In the rows, 128 means zero.
Each row of numbers stands for one element and depends on some of the facts below. Use the named rows to name the rest.

Some rows with their names:
[101 136 128 124 128 128 120 129  94 108 137 122 104  93 137 101 130 116
 152 191 136 127 140 126 142  87 128 128  79 141 166 138 143 118 121 103
 142 119 171 133  75 136 128 102 128 117 116 125 134]: drufi
[142 137 115  80 123  89  80 139 118 134  68 120 122 114 145 113  74 115
 102 112 128 118 105 149 152 151 163 133 167 149 181 209 160 148 174 144
  94 130 109 139 171 131 122 154 153  82 111 157  87]: sadram
[117 124 112 152 112 173 196 104 119 131 166 167  97 120 123 157 125 134
 136 149 133 181 133 118 158 106  94 149 111 107  90 102 123 120 102 127
 172 130 145 136 118 135 148  84 138 184 160  91  78]: kleza
[ 79 131 109  84  99  66  93 169 112  79 132  83 112  88 153 109 130 100
 103 185 140 120 160 128 151 124 127 106 134 137 173 192 140 105 131 111
  96 129 166 159  97 162 103 164 142  72 170 148 150]: skubraze
[149 121 127 109 180 106  39 118 158 169  79 124 186 119 113  60 133 117
 124  83 147  63  94 125  59 142 140 138 129 115 170 169 146 170 171  91
 122 126 111 102 152  70 150 129 178  67  78 156 124]: movol
[154 132 111 115 181  97  33 124 167 169  78 117 204 120 110  59 150 108
 130  82 147  78  95 125  60 145 133 150 115 101 175 159 151 157 185 103
 124 116  98 119 158  55 146 136 186  56  92 130 126]: bridru
[161 120 141 125 166 123  80 123 142 150 115 118 159 140 108 116 126 130
 116  91 129 109 108 125  85 151 141 131 142 128 140 138 137 138 151 131
 118 137 102 103 152 114 145 124 116 130  91 158 153]: kamel
[102 114 125 163 121 175 183 110 117 136 171 176 130 107 111 148 132 145
 134 150 152 207 103 130 167  79 126 139  92 117  94  78 116 117 104 139
 179 138 173 133  99 140 147  84 114 206 165  83  69]: plustaflo
[133 122 132 155 104 177 197 107 122 119 170 155  77 147 126 168 127 143
 133 130 118 146 156 113 142 128  92 131 128 123  68  97 109 117  81 125
 153 141 126 117 114 159 131  95 114 187 151 117 116]: kloske
[131 134 141 105 148 100  87 131 119 145  66 131 156 117 138  96 102 125
 119 102 139 118  78 156 138 118 184 110 138 147 175 154 133 162 165 132
 112 121 135 128 147 104 122 162 143  89 101 131  85]: troplen
[152 146 138 116 142  90  82 140 133 133  71 110 160 147 140 109 128 122
 125  84 127 105 102 147 124 145 169 112 137 142 158 132 127 144 164 146
  97 120  96 135 155 106 101 183 129  80 112 121 125]: rigu
[158 161 110 125 143  75  73 152 144 133  69  99 188 148 137 110 154 109
 134  82 131 131 106 145 127 149 157 132 119 120 165 117 136 128 183 166
 102 107  76 161 169  82  93 193 141  63 132  81 129]: ploklir
[112 109 128 143  79 181 173 120 128 112 170 138  76 123 124 179  98 153
 100 145 130 172 151 120 157 126 105 129 139 136  65 118 137 103  86 153
 143 168 140 123 123 204 136  86 102 205 163 135 109]: drotil
[101 139 133 108 128  72  99 157 105  80 131  96 122 116 151  95 165 101
 128 156 138  92 157 123 129 118 132  87 114 137 158 146 105 118 116  86
 105 120 160 140  73 140  88 176 133  73 157 131 161]: bafogri
[139 137 106 162 106 162 188 118 133 120 169 146 103 150 126 169 153 130
 142 129 122 172 159 110 143 133  79 152 109 103  73  81 117 102 100 142
 158 128 106 144 126 136 124 104 125 172 173  79 119]: febusas
[143 142 107  82 124  85  79 143 122 136  68 118 130 115 144 115  82 111
 105 112 130 127 107 148 151 153 159 139 160 141 183 204 162 142 179 151
  96 126 102 148 175 123 121 158 157  77 118 145  88]: gikom
[136 126 125 158 130 143 234 127 104 129 207 193 127 160 104 180 150 143
 166 145 102 173 136 131 177 127 122 162 135 126  96  86  83 106 102 138
 140 102 138 132 106 124 131 114  67 206 157 124 133]: lebra

There are 2 kinds of fact about the elements: drudrefu, satri.
kleza drudrefu 648; brane drudrefu 648; zager drudrefu 77; brisal drudrefu 648; dadro drudrefu 77
gaskan drudrefu 648; plugrim drudrefu 77; zevum drudrefu 626; rustis drudrefu 648; mevin drudrefu 626
siru drudrefu 365; madram drudrefu 626; plosol drudrefu 626; drerun drudrefu 648; kluras drudrefu 490
plustaflo drudrefu 648; datu drudrefu 626; bapli drudrefu 648; vabro drudrefu 626; vodam drudrefu 365
gikom drudrefu 626; duken drudrefu 77; laflibris drudrefu 626; troske drudrefu 648; lafli drudrefu 648
rugru drudrefu 490; lidom drudrefu 77; movol drudrefu 919; duba drudrefu 77; briflek drudrefu 919
ratror drudrefu 626; dabrem drudrefu 648; nimur drudrefu 490; klaklokluk drudrefu 77; namin drudrefu 490
fuflak drudrefu 626; gegu drudrefu 919; sadram drudrefu 626; gestur drudrefu 919; stifel drudrefu 648
zotan drudrefu 648; truvak drudrefu 648; bripapil drudrefu 919; puven drudrefu 919; flaros drudrefu 77
febusas drudrefu 648; zistul drudrefu 490; gudum drudrefu 648; flidinus drudrefu 365; kamel drudrefu 77
liflok drudrefu 77; fafol drudrefu 648; flazak drudrefu 648; brele drudrefu 648; flire drudrefu 626
troplen drudrefu 626; zuski drudrefu 648; basal drudrefu 648; brefin drudrefu 626; vami drudrefu 626
flazu drudrefu 648; flelo drudrefu 77; kapul drudrefu 648; bafogri drudrefu 490; bresaplu drudrefu 490
folisim drudrefu 648; bosal drudrefu 648; tramo drudrefu 77; trufan drudrefu 365; ribon drudrefu 626
lobro drudrefu 919; zagran drudrefu 365; tumo drudrefu 648; zalim drudrefu 919; tefunul drudrefu 648
gulun drudrefu 648; zodevis drudrefu 365; kude drudrefu 648; stonenem drudrefu 648; tradrer drudrefu 626
brokluste drudrefu 365; lebra drudrefu 648; tirom drudrefu 648; stifos drudrefu 648; rigu drudrefu 626
kifu drudrefu 626; punose drudrefu 919; brufa drudrefu 626; taflem drudrefu 365; skostos drudrefu 626
stonur drudrefu 626; dezo drudrefu 648; buklur drudrefu 490; gruklel drudrefu 365; brukla drudrefu 648
vanar drudrefu 626; skubraze drudrefu 490; nupluplum drudrefu 648; zosa drudrefu 648; kiklibir drudrefu 919
fege drudrefu 648; stodri drudrefu 648; tratror drudrefu 648; sugram drudrefu 919; drabo drudrefu 626
zonak drudrefu 648; zugra drudrefu 626; nedak drudrefu 490; stekitas drudrefu 919; stokor drudrefu 648
vastin drudrefu 919; ploklir drudrefu 626; reklin drudrefu 490; gifo drudrefu 648; zerum drudrefu 648
kotofal drudrefu 648; bridru drudrefu 919; kaplom drudrefu 648; drufi drudrefu 365; plagrok drudrefu 648
drotil drudrefu 648; beples drudrefu 365; puzabul drudrefu 365; breklan drudrefu 626; madem drudrefu 77
fograr drudrefu 648; klomil drudrefu 77; muril drudrefu 77; lunom drudrefu 648; dreli drudrefu 365
kloske drudrefu 648; nibral drudrefu 648; grezul drudrefu 490; negek drudrefu 490; flotrer drudrefu 365
braski drudrefu 77; lolor drudrefu 626; rabam drudrefu 626; datral drudrefu 648; kleza satri plagrok
brane satri kamel; zager satri stodri; brisal satri brele; dadro satri basal; gaskan satri bripapil
plugrim satri sugram; zevum satri rabam; rustis satri bafogri; mevin satri drabo; madram satri muril
drerun satri plugrim; plustaflo satri flelo; datu satri dreli; bapli satri troske; vabro satri lunom
vodam satri zalim; gikom satri flazu; duken satri stonur; laflibris satri nupluplum; troske satri gaskan
lafli satri kleza; rugru satri stonenem; lidom satri dadro; movol satri namin; duba satri madem
briflek satri brane; ratror satri brisal; dabrem satri lebra; nimur satri vastin; klaklokluk satri gruklel
namin satri rugru; fuflak satri kifu; gegu satri ploklir; sadram satri datral; gestur satri tumo
stifel satri kotofal; zotan satri gegu; truvak satri flire; bripapil satri reklin; puven satri tramo
flaros satri troplen; febusas satri ratror; zistul satri punose; gudum satri stokor; flidinus satri stifos
kamel satri zistul; liflok satri bresaplu; fafol satri kapul; flazak satri rigu; brele satri vabro
flire satri zagran; troplen satri lafli; zuski satri brefin; basal satri gestur; brefin satri brukla
vami satri rustis; flelo satri gudum; kapul satri skubraze; bafogri satri flidinus; folisim satri lolor
tramo satri mevin; ribon satri zonak; lobro satri tirom; zagran satri stekitas; tumo satri zager
zalim satri vanar; tefunul satri fuflak; gulun satri drufi; zodevis satri zevum; stonenem satri bridru
tradrer satri briflek; brokluste satri lobro; lebra satri liflok; tirom satri dezo; stifos satri nibral
rigu satri puven; kifu satri ribon; punose satri flotrer; brufa satri bapli; taflem satri nedak
skostos satri taflem; stonur satri tefunul; buklur satri zodevis; gruklel satri breklan; brukla satri kloske
vanar satri gifo; skubraze satri puzabul; nupluplum satri tratror; zosa satri sadram; kiklibir satri plosol
stodri satri movol; sugram satri klaklokluk; drabo satri febusas; zonak satri braski; zugra satri dabrem
nedak satri brufa; stekitas satri zuski; vastin satri negek; reklin satri flazak; gifo satri tradrer
zerum satri buklur; kotofal satri grezul; kaplom satri lidom; drufi satri flaros; plagrok satri folisim
drotil satri duken; beples satri gikom; breklan satri kude; madem satri drerun; fograr satri zosa
muril satri beples; lunom satri zotan; dreli satri truvak; kloske satri stifel; nibral satri skostos
grezul satri vodam; negek satri datu; flotrer satri vami; rabam satri plustaflo; datral satri madram

Name these rows:
No name comes twice in this set of rows, the named rows included.
[102 143 124 113 151  38 137 178  89  90 170 131 175 129 128 106 191 100
 163 171 123 121 135 142 164 114 161 118 118 138 189 134  79 107 138 103
  93  81 169 158  64 101  89 197  86  89 165 134 180]	bresaplu
[ 64 122 145 112 141  81  92 154  92  97 135 121 158  74 138  74 152 112
 124 177 168 135 101 143 153  64 175  79  91 145 179 139 107 130 123  87
 126 126 221 137  50 136 109 159 125 102 156 122 113]	buklur
[ 85 128 140 139 136 129 109 134  91 111 145 127 139  80 126  94 138 126
 151 193 154 153 109 140 152  60 158 119  60 149 170 113 138 115 123 114
 150 124 197 132  60 138 129 104 105 138 121 114 125]	zodevis
[ 97 105 144 158 118 185 191 102 109 135 171 182 112 106 113 148 113 154
 128 152 149 187 101 133 165  75 134 123 108 133  89  89 111 129  89 125
 175 148 189 113  92 157 153  77 106 217 150 111  66]	zerum
[147 129 166 108 164  74 130 146  97 142 107 159 175 156 120 120 116 139
 146 100 107  99  78 170 156 135 217 113 171 174 180 142  88 157 157 136
  79 101 136 115 132 101 108 190  66 117  86 180 138]	zugra

The same elements again, as new rows of numbers:
Some rows with their names:
[ 30 129 167 119  73  99 135 153  99 134 113 129 102 137 105 119 101 137
 148 224  76 106 139 134 117 153 148 162  99 137 116 145  97 145]: tramo
[105 134 137 133 102 142 125 140 105 128 140 123 114 116 151 142 135 128
 153 218  73 115 139 129 145 114 159 152 106 134 112 132 112 102]: gikom
[ 86 185 144 103  56  90 117 141 117 127 144 142 117 134 131 140 171 157
 178 220  81  98 139 127 115 131 148 181 117 107 116  95 139 137]: kloske
[ 85 153 156 137  91 127  93 133  90 147 125 162 113 149 134 146 111 134
 194 219  78 128 128 158 100 119 170 150  97 135 139 120 105 141]: gegu
[ 51 133 169  97  72 125 122 139 109 139 111 145 100 143 132 118 132 140
 145 234  68 113 131 112 113 147 161 170 105 140 126 154 104 130]: lidom
[ 63 120 159  92  77 125 124 141  96 133 107 135  93 147 115 120 125 136
 146 228  76 115 134 116 117 130 147 183 110 139 138 147 101 131]: flaros
[ 67 164 150 100  64 120  97 156  88 130 135 123 109 126  92 138 142  83
 155 217  77 136 111 118 126  94 176 140 103 141 140 123 114 124]: drufi
[ 64 120 159  91  77 126 124 141  95 133 106 134  92 148 114 120 125 136
 145 228  77 115 134 117 117 128 146 183 111 139 139 146 101 130]: muril
[ 73 105 152 124  67 144 109 140 103 142 119 144  89 166  95 111 140 117
 136 244  67  91 130 128 114 149 154 178 100 143 111 135 112 140]: braski
[ 77 148 142 131  54 140  82 155  95 138 147 131 103 145  73 128 157  65
 146 233  68 114 107 132 123 110 182 136  93 145 115 110 125 132]: puzabul
[ 76 156 155  99  74 118 106 139 112 128 138 142 121 134 100 146 117  69
 157 217  86 141  92  94 126  98 195 134  98 153 119 108 125 142]: flotrer
[111 128 146 128 114 136 136 124 129 126 140 142 131 119 164 151 109 112
 159 214  83 122 119 102 145 114 176 148 108 148  98 123 122 119]: vami
[ 91 153 153 133  90 128  89 132  92 151 123 165 109 144 133 152 120 131
 195 226  75 125 130 153 101 120 169 154 102 133 148 121 106 136]: kiklibir
[104 136 137 122 106 143 127 141  99 125 136 118 111 114 155 143 132 134
 153 211  75 121 140 128 145 104 153 156 109 134 123 134 108  97]: rabam
[ 81 166 148  91  71 130 112 141 106 148 142 126 106 130 132 136 149 152
 166 200  82 104 127 125 114 114 126 180 122 130 138  89 131 129]: tefunul
[ 77 170 151  99  68 121 113 140 115 148 145 134 112 129 132 137 148 151
 168 204  81 101 126 124 114 124 134 174 118 130 126  90 134 135]: drotil
[ 63 120 159  93  76 125 124 141  96 133 107 137  93 147 115 120 126 135
 145 229  76 113 133 117 117 131 147 182 110 138 136 146 102 131]: flelo

Which element is each row?
No name comes twice in this set of rows, the named rows included.
[ 87 186 143 102  55  90 118 140 117 127 144 138 111 132 129 144 166 159
 177 222  78 100 141 125 115 135 147 178 114 107 118  91 138 135]	stifel
[104 163 148 120  94 117 103 121  96 137 123 165  95 149 132 167  93 141
 196 232  70 140 135 129 103 129 183 147  87 132 145 100 109 141]	briflek
[ 71 146 148 151 101 118 139 153 103 124 145 113 125 108 148 137 106 135
 155 206  76 116 143 145 144 129 159 133  95 133  95 132 104 115]	mevin
[120 163 159  90  86 134 139 118 122 134 136 181 127 122 115 101  91  96
 161 231  77 131 132 118 130 124 162 141  88 130 128  89 107 140]	zistul
[ 92 175 147  93  71 116 125 127 125 137 148 137 101 138 132 149 122 153
 169 210  77 111 125 101 114 133 151 166 103 132 116  66 139 144]	brane
[ 64 171 158 108  69 117 120 143 113 143 150 130 121 138 136 126 134 153
 169 194  87 104 122 132 110 126 137 167 109 130 110  87 131 145]	zotan
[102 148 157 122 102 128 101 116 107 144 123 175 113 151 141 162  90 126
 197 221  82 139 117 125 102 118 182 149  97 145 138 105 112 149]	punose
[ 40 150 181  93  67 139 113 137 115 152 114 148 103 138 154 112 144 150
 140 239  56 115 126 108 106 160 172 157  99 145 124 163 104 120]	zager
[ 99 126 144 135 108 125 126 132 130 141 135 143 133  93 153 159 128 103
 162 222  82 105 127 116 150 119 161 152 127 146 114 141 122 111]	skostos
[ 79 153 158 101  76 116 114 127 140 160 144 154 131 119 136 147 139 123
 174 204  93  93 108 108 117 123 140 175 134 145 121  92 145 147]	stifos
[ 89 156 155 128  91 124  91 131  91 148 121 165 111 140 137 154 117 134
 197 223  77 129 132 152 102 118 168 154 103 133 150 123 104 135]	lobro
[116 152 132 125 102 122 141 131 112 111 140 124  99 119 151 159 111 139
 155 230  65 127 147 106 146 130 178 143  89 129 106 111 116 108]	tradrer
[120 184 148  96  66 107 134 132 108 121 133 173 116 113 104 105 124 112
 164 251  66 122 159 138 133 135 160 147  87 101 137 101 103 126]	grezul
[ 90 154 156 128  91 121  91 132  90 144 121 168 120 145 141 149 127 132
 200 222  82 130 128 155 101 112 169 160 107 130 147 130 106 136]	vastin

Now the same elements, written a new way:
Some rows with their names:
[151 146 155 110 110 136 171 153 138 111 109 120 177 192 112  82 111 105
 136  79 123 170 111 125 159 167 131 125]: zodevis
[154 144 143 106 107 128 178 145 137 116 131 122 192 184 115  90 114 110
 130  87 126 172 126 114 155 156 143 132]: trufan
[155 183 154 151 153 115  42 118 154 121 138  81 154  92 148 128 191 118
 179 105 169 180 187 125 139 106 160 135]: namin
[136  69 133 143 135 126 126 138 112 104 158 134  92 133 121  79 148 124
 131 121 125  99 104 175 121 118 102 137]: drotil
[ 93 170 120 109 115 138 128 101 189 147  96 122  80 120 108 151 129 181
 122  76 126 120 115 108 128 183 128  57]: breklan
[156 150 111 108  32 133 229 206 139 116 138  92 193 181 136  94 109 116
 105  89 123 135 169 108 124 140 147 133]: zagran
[153  65 137 146 170 152 117 136 107 116  76 117  97 156 121 126  90 119
 137 176 147 112 121 137 101 132 132 153]: fograr
[125 201 113 133 159 124 129 107 137 115 108 142 107 113 146 115  88 140
  62  95 124 129 139 173 159 131  95  66]: troplen
[ 55 126 175 126  72 169 121 166 161 159  74 144 118 105  88 173 165 144
 193  65 105 144  99  57 128 137 120 135]: plugrim
[119 195  81 123 145  98  93  79 152 155 130 164 116 141 126 147  88 182
  89 125  98 135 113 150 164 124 151 106]: vami
[136 193  91 105 105 167  58 162 145 148 149  71 161 138 167 137 164 108
 134 126 128 123 119 142 129  79 163 143]: grezul
[135 194 101 128  52 148 100 165 131 145 117  59 130 127 172 126 167 104
 144 110 151 143 175 141 114 122 133 151]: negek
[113 189 118 124 146 133 127 105 158 128  90 133  95 120 132 136  95 153
  86  95 128 128 129 144 145 153 110  64]: rabam
[118 156 146 124 119  69 137 142 119 120 117 118 153  99 146 179 143  84
 151 169 102 119 102 111 136 161 125  96]: lobro
[124 198 113 131 156 125 131 104 141 119 109 143 111 113 144 121  91 141
  66  96 124 129 138 166 157 132  99  67]: lolor
[139  64 135 142 142 139 124 139 117 111 123 125  92 143 117 104 130 127
 143 142 136 103 107 152 110 132 119 145]: zerum
[136 190 120 131 185 156 116 106 142 134  21 122 107 142 138 167  34 140
  78 147 147 140 149 122 134 157 131  80]: madram

Rows to name:
No name comes twice in this set of rows, the named rows included.
[161 153 150 118 118 128 172 155 124 101 126 130 190 183 125  70 103  93
 116  80 121 172 119 147 171 148 119 129]	drufi
[ 88 136 158 109  85  83 133 142 161 138  98 101 117 111 113 193 180 109
 198 136  96 110  61  78 120 211 135  82]	sugram
[118 193  74 114  85 138 174 155 161 135 131 108 121 110 154 150  94 165
  52 110 121  87 173 125 116 113 136  70]	brefin
[117 152 124 118  78  46 161  86  92 153 139 139 153 105 149 181 148  90
 149 187 112 147 138  96 127 186 116 140]	bripapil
[119 195  82 126  75 125 182 144 153 134 114 110 106 110 152 144  97 164
  65 102 132 104 190 128 115 136 122  73]	datu
[155 150 117 113  32 129 227 198 136 116 130  96 187 181 132  89 110 115
 110  85 126 142 172 108 128 148 143 133]	dreli
[117 191  80 132  92  83 142  53 129 165 122 163  98 131 131 139  96 177
  90 121 126 161 174 135 144 165 121 124]	brufa
[141  68  98 122 125 150 140 175 126 116 168 111 124 138 131 120 127 138
 110 162 119  64 111 141  94  80 153 144]	kotofal
[ 85 152 134 128 126 152  87 159 128 158 125 180 174 114 116 175 118 139
 144 118  78 140  87 100 164  49 149 165]	kamel
[124 125 159  95  78 141 169 153 175 129 110 107 155 192  84  98 147 133
 176  55 121 165  87  86 141 201 151 118]	gruklel
[135 193  92 135  64 103  58  84 108 176 125 111 123 155 154 125 165 121
 169 127 141 193 157 151 144 146 136 200]	nedak
[ 85 147 170 142 106 165 123 168 121 138  78 157 142 101 119 157 124 116
 149  87 108 150 121  99 147  98 100 144]	flelo
[133  74 136 144 136 124 128 142 110  97 168 137  90 130 124  68 155 121
 129 109 122  97  96 190 127 116  92 134]	tefunul
[131 183 104 114  85 134  79  66 105 174 143 103 136 133 160 127 176 102
 153 128 164 192 168 130 128 148 121 185]	reklin
[117 159 114 103 126  85 126 169 132 126 150 115 183 106 152 194 135  93
 127 190  74  81  70 109 133 112 160  95]	zalim

